Below are the code and all the weights of a small trained network. Each question names an input and a class and asks about switching units off, where a switched-off unit gives its printed mean instead of its output.

import numpy as np


def w(rows, s, z=0):
    codes = np.array(rows[::2]) - 128.0
    scale = np.full(codes.shape[1], s)
    scale[-1] = z or s
    return codes * scale


def f(y):
    return y / 2 * (1 + np.tanh(0.7978845608 * (y + 0.044715 * y**3)))


def log_softmax(a):
    a = a - a.max(-1, keepdims=True)
    return a - np.log(np.exp(a).sum(-1, keepdims=True))


def net(x, mask):
    res = np.array(x, float).reshape(1, 3) / 4 @ E
    y = f(res @ A[0][:, :-1].T + A[0][:, -1])
    res = res + np.where(mask, y, B[0][:, -1]) @ B[0][:, :-1]
    return log_softmax(res[-1] @ U[:, :-1].T + U[:, -1])


A, B = {}, {}
E = w([
[235,99,95],'x0',
[154,122,255],'x1',
[162,235,127],'x2',
],0.012)
A[0] = w([
[222,97,107,201],'n0',
[155,125,149,139],'n1',
[131,191,127,169],'n2',
[161,211,122,193],'n3',
[33,162,149,255],'n4',
[161,235,132,186],'n5',
[116,112,80,226],'n6',
[119,73,123,205],'n7',
[105,115,193,182],'n8',
[114,140,66,208],'n9',
[140,172,161,154],'n10',
[165,115,249,211],'n11',
[145,202,113,169],'n12',
[100,58,128,239],'n13',
[129,127,133,112],'n14',
],0.017,0.0092)
B[0] = w([
[199,184,139,207],'n0',
[132,150,153,143],'n1',
[100,158,114,180],'n2',
[116,205,103,205],'n3',
[4,75,111,253],'n4',
[97,183,125,219],'n5',
[163,82,71,194],'n6',
[176,78,142,186],'n7',
[114,106,183,197],'n8',
[133,136,42,200],'n9',
[97,153,139,166],'n10',
[127,144,219,239],'n11',
[112,182,100,191],'n12',
[146,56,131,214],'n13',
[120,139,129,125],'n14',
],0.014,0.017)
U = w([
[88,17,61,233],'0',
[92,42,208,83],'1',
[47,137,45,91],'2',
[48,167,186,3],'3',
[254,71,71,172],'4',
[244,92,212,141],'5',
[188,186,55,80],'6',
[172,205,185,178],'7',
],0.0082,0.004)

Each question gives the input, the list of numbers given to net, and the class t.
The units are the neurons (one row each of A and B). Each row of codes is followed by its name. A weight is (code - 128) times the scale printed after its matrix; where a second scale follows, it is the last column's (A, B and U).
mask holds one flag per neuron, in row order. A switched-off neuron (its flag False) gives its mean, the last column of its row in B, instead of its output. The means were averaged over made-up inputs and are rounded, as every weight is.
A unit's drop is (log p(t) with every unit on - log p(t) with that unit switched off) / (log p(t) with every unit on - log p(t) with every unit switched off).
The circuit of an input: a set's keep is (log p(t) with only the set's units on - log p(t) with every unit switched off) / (log p(t) with every unit on - log p(t) with every unit switched off). Starting from the 12 units with the biggest drops (on a tie, the unit counted first), units are removed one at a time, each time the one whose removal leaves the highest keep (on an exact tie, the one counted first), for as long as the keep stays at least 0.8.
units of the circuit, in order: the units of the circuit, biggest drop first
unit that matters most: the unit with the biggest drop
k most important neurons: the k neurons with the biggest drops, biggest first
drop when u is switched off: that unit's drop, to one decimal
input [2,-7,-6], class 4: unit that matters most	n4
input [2,-1,2], class 6: units of the circuit, in order	(n4 n11)
input [-6,6,0], class 1: units of the circuit, in order	(n3 n8)
input [3,0,3], class 6: 3 most important neurons	(n11 n8 n4)
input [4,-1,5], class 6: units of the circuit, in order	(n11 n4)
input [1,-3,8], class 6: 3 most important neurons	(n4 n3 n8)
input [-8,1,-2], class 1: 2 most important neurons	(n9 n8)
input [4,1,-8], class 5: 2 most important neurons	(n9 n4)
input [8,1,-7], class 5: 2 most important neurons	(n9 n0)
input [4,-1,1], class 6: 2 most important neurons	(n11 n13)
input [3,1,3], class 7: 3 most important neurons	(n4 n9 n6)
input [-8,0,4], class 2: 2 most important neurons	(n11 n4)
input [2,-4,-1], class 4: drop when n4 is switched off	0.3
input [2,5,-6], class 5: drop when n4 is switched off	0.5
input [-4,1,-1], class 1: drop when n9 is switched off	0.2
input [-1,-7,-2], class 0: drop when n9 is switched off	0.0
input [0,-5,-2], class 0: unit that matters most	n0
